[[126 145 148 128]
 [131 132 147 130]
 [121 103 101 142]]: 145

[[131 120 122 119 151 119]
 [130 143 135 130 126 148]
 [147 124 115 128 117 119]]: 120

[[147 142 118 128]
 [108 150 118 134]
 [147 128 118 144]]: 142

[[135 125 128 153 136]
 [118 126 136 114 115]
 [152 129 134 130 125]]: 125

[[136 137 143 117 144 148 135]
 [134 137 141 111 131 116 133]
 [133 133 152 123 149 155 135]]: 137

[[126 117 140 110 140]
 [100 130 146 137 127]
 [152 142 153 123 132]]: 117

[[157 125 102 105 130 102 109]
 [146 125 125 112 129 135 147]
 [141 124 123 113 131 123 140]]: 125
---
[[154 108 123 105 142]
 [131 140 154 113 129]
 [103 123 102 149 131]] -> 105

[[111 156 106 101]
 [115 143 109 107]
 [133 118 134 133]] -> 106

[[117 149 135 131 133 115 135]
 [125 110 101 136 139 123 127]
 [129 119 108 137 143 130 120]] -> 115

[[113 128 133 151 138]
 [101 126 121 133 103]
 [111 123 131 138 112]] -> 151

[[122 149 127 151 117 119]
 [122 106 132 124 142 136]
 [130 130 115 119 133 142]] -> 117

[[139 122 108 118 155]
 [116 135 147 131 113]
 [140 121 109 125 143]] -> 118

[[130 128 128 108 129 127]
 [129 127 129 101 132 129]
 [128 127 128 140 128 128]] -> 129

[[127 129 108 128 129]
 [128 129 105 127 128]
 [129 128 105 128 128]] -> 128

[[107 144 147 137 129 108 152]
 [107 144 147 137 129 108 152]
 [106 145 147 138 130 107 153]] -> 108

[[109 106 119 122 112 145 114]
 [145 146 135 128 142 109 140]
 [106 105 119 128 114 147 111]] -> 145
---
Input:
[[135 148 102 152]
 [135 155 101 144]
 [123 101 155 107]]
Output: 155

Input:
[[121 121 125 135 105]
 [115 121 134 142 125]
 [117 126 113 119 115]]
Output: 113

Input:
[[134 134 155 113 119 116]
 [134 134 156 113 119 115]
 [125 125 103 147 140 144]]
Output: 103

Input:
[[151 152 108 148 108 148 151]
 [108 102 150 108 146 110 106]
 [151 153 106 151 107 150 151]]
Output: 106

Input:
[[107 150 139 147]
 [106 150 139 147]
 [107 149 139 147]]
Output: 139

Input:
[[115 121 117 121 136 131 148]
 [123 116 119 123 122 127 109]
 [128 152 115 130 124 131 113]]
Output: 115

Input:
[[141 132 124 120 134]
 [137 131 126 120 125]
 [105 125 130 136 131]]
Output: 130

Input:
[[141 128 148 106]
 [136 132 147 106]
 [138 133 151 111]]
Output: 151

Input:
[[128 146 126 112 144 121 139]
 [128 146 126 112 144 121 139]
 [128 153 125 106 150 119 144]]
Output: 125

Input:
[[104 141 107 143 111]
 [104 151 108 149 109]
 [ 99 147 108 145 109]]
Output: 108
---
array([[126, 117, 122, 127, 120, 125],
       [108, 101, 124, 133, 110, 128],
       [107, 100, 124, 133, 110, 129]]) 108

array([[144, 146, 145, 147, 114, 143],
       [143, 144, 145, 146, 107, 143]]) 143

array([[112, 116, 149, 122],
       [141, 133, 114, 116],
       [144, 135, 118, 135]]) 141

array([[116, 136, 148, 136, 148, 152, 152],
       [142, 124, 113, 124, 113, 110, 110],
       [116, 136, 148, 136, 148, 152, 152]]) 142

array([[130, 129, 131, 130, 129, 130],
       [134, 140, 144, 118, 141, 103],
       [133, 131, 130, 126, 129, 137]]) 134

array([[130, 121, 124, 141],
       [120, 155, 126, 111],
       [124, 147, 128, 109]]) 120

array([[136, 117, 129, 136, 141, 111, 138],
       [123, 126, 116, 149, 129, 107, 126],
       [135, 124, 138, 106, 140, 136, 147]]) 123

array([[112, 143, 135, 124],
       [100, 133, 148, 143],
       [100, 141, 133, 134]]) 100

array([[136, 145, 144, 111, 101, 133, 155],
       [132, 136, 135, 120, 115, 130, 141]]) 132

array([[146, 131, 138, 120, 119],
       [107, 125, 153, 111, 119]]) 107
---
array([137, 155, 132, 131, 133, 135, 129]) gives 132
array([125, 118, 117, 101]) gives 117
array([130, 153, 118, 131]) gives 118
array([149,  98, 125, 129]) gives 125
array([146, 151, 125, 120, 125, 121, 128]) gives 125
array([135, 136, 128, 151, 116]) gives 128
array([120, 124, 131, 107]) gives 131
---
123	132	103	132
114	117	113	139
139	121	131	106
yields 132

147	99	150	105	122	147	115
130	121	140	121	132	132	125
116	119	134	127	129	130	121
yields 99

122	122	123	127	104
121	122	123	127	134
124	122	123	128	107
yields 122

127	132	123	142	131	115	120
120	134	103	143	136	114	123
126	157	130	156	100	119	136
yields 132

119	139	103	120	134
126	119	142	112	126
132	112	103	125	118
yields 139

130	127	126	123	125	138
128	124	122	125	124	118
128	127	150	130	128	120
yields 127

123	127	121	126	105	125
123	128	124	126	148	124
123	128	122	127	120	124
yields 127

125	131	118	102	130	142	119
135	136	111	133	133	141	113
125	127	125	127	122	122	143
yields 131
---
{"in": [123, 126, 118, 150, 100, 145], "out": 123}
{"in": [99, 134, 115, 119, 100, 122, 98], "out": 100}
{"in": [107, 130, 128, 138], "out": 130}
{"in": [[109, 111, 105, 107], [150, 103, 150, 149]], "out": 107}
{"in": [105, 125, 123, 122], "out": 123}
{"in": [142, 137, 134, 123, 122, 100, 99], "out": 122}
{"in": [141, 104, 98, 121], "out": 121}
{"in": [107, 126, 131, 121, 115, 148], "out": 121}
{"in": [[129, 135, 103, 131], [101, 116, 131, 124], [128, 125, 129, 138]], "out": 116}
---
array([139, 105, 134, 124, 128])
128
array([147, 147, 147, 144, 146, 151])
151
array([110, 135, 139, 103, 124])
124
array([152, 112, 151, 150, 151])
151
array([125, 112, 124, 102, 111, 131])
131
array([131, 147, 130, 141, 135, 145, 149])
149
array([132, 127, 128, 126, 136, 127, 151])
151
---
[153, 126, 120, 118, 129] => 153

[[124, 112, 107, 103, 126, 118],
 [130, 142, 146, 149, 129, 136],
 [131, 140, 144, 147, 130, 136]] => 140

[115, 132, 132, 105, 144] => 115

[[116, 102, 128, 134, 133],
 [121, 114, 128, 130, 130],
 [130, 113, 145, 128, 119]] => 130

[147, 151, 148, 147, 145, 145] => 151

[120, 138, 132, 150, 124, 126] => 138

[145, 140, 133, 135, 121, 153, 149] => 133
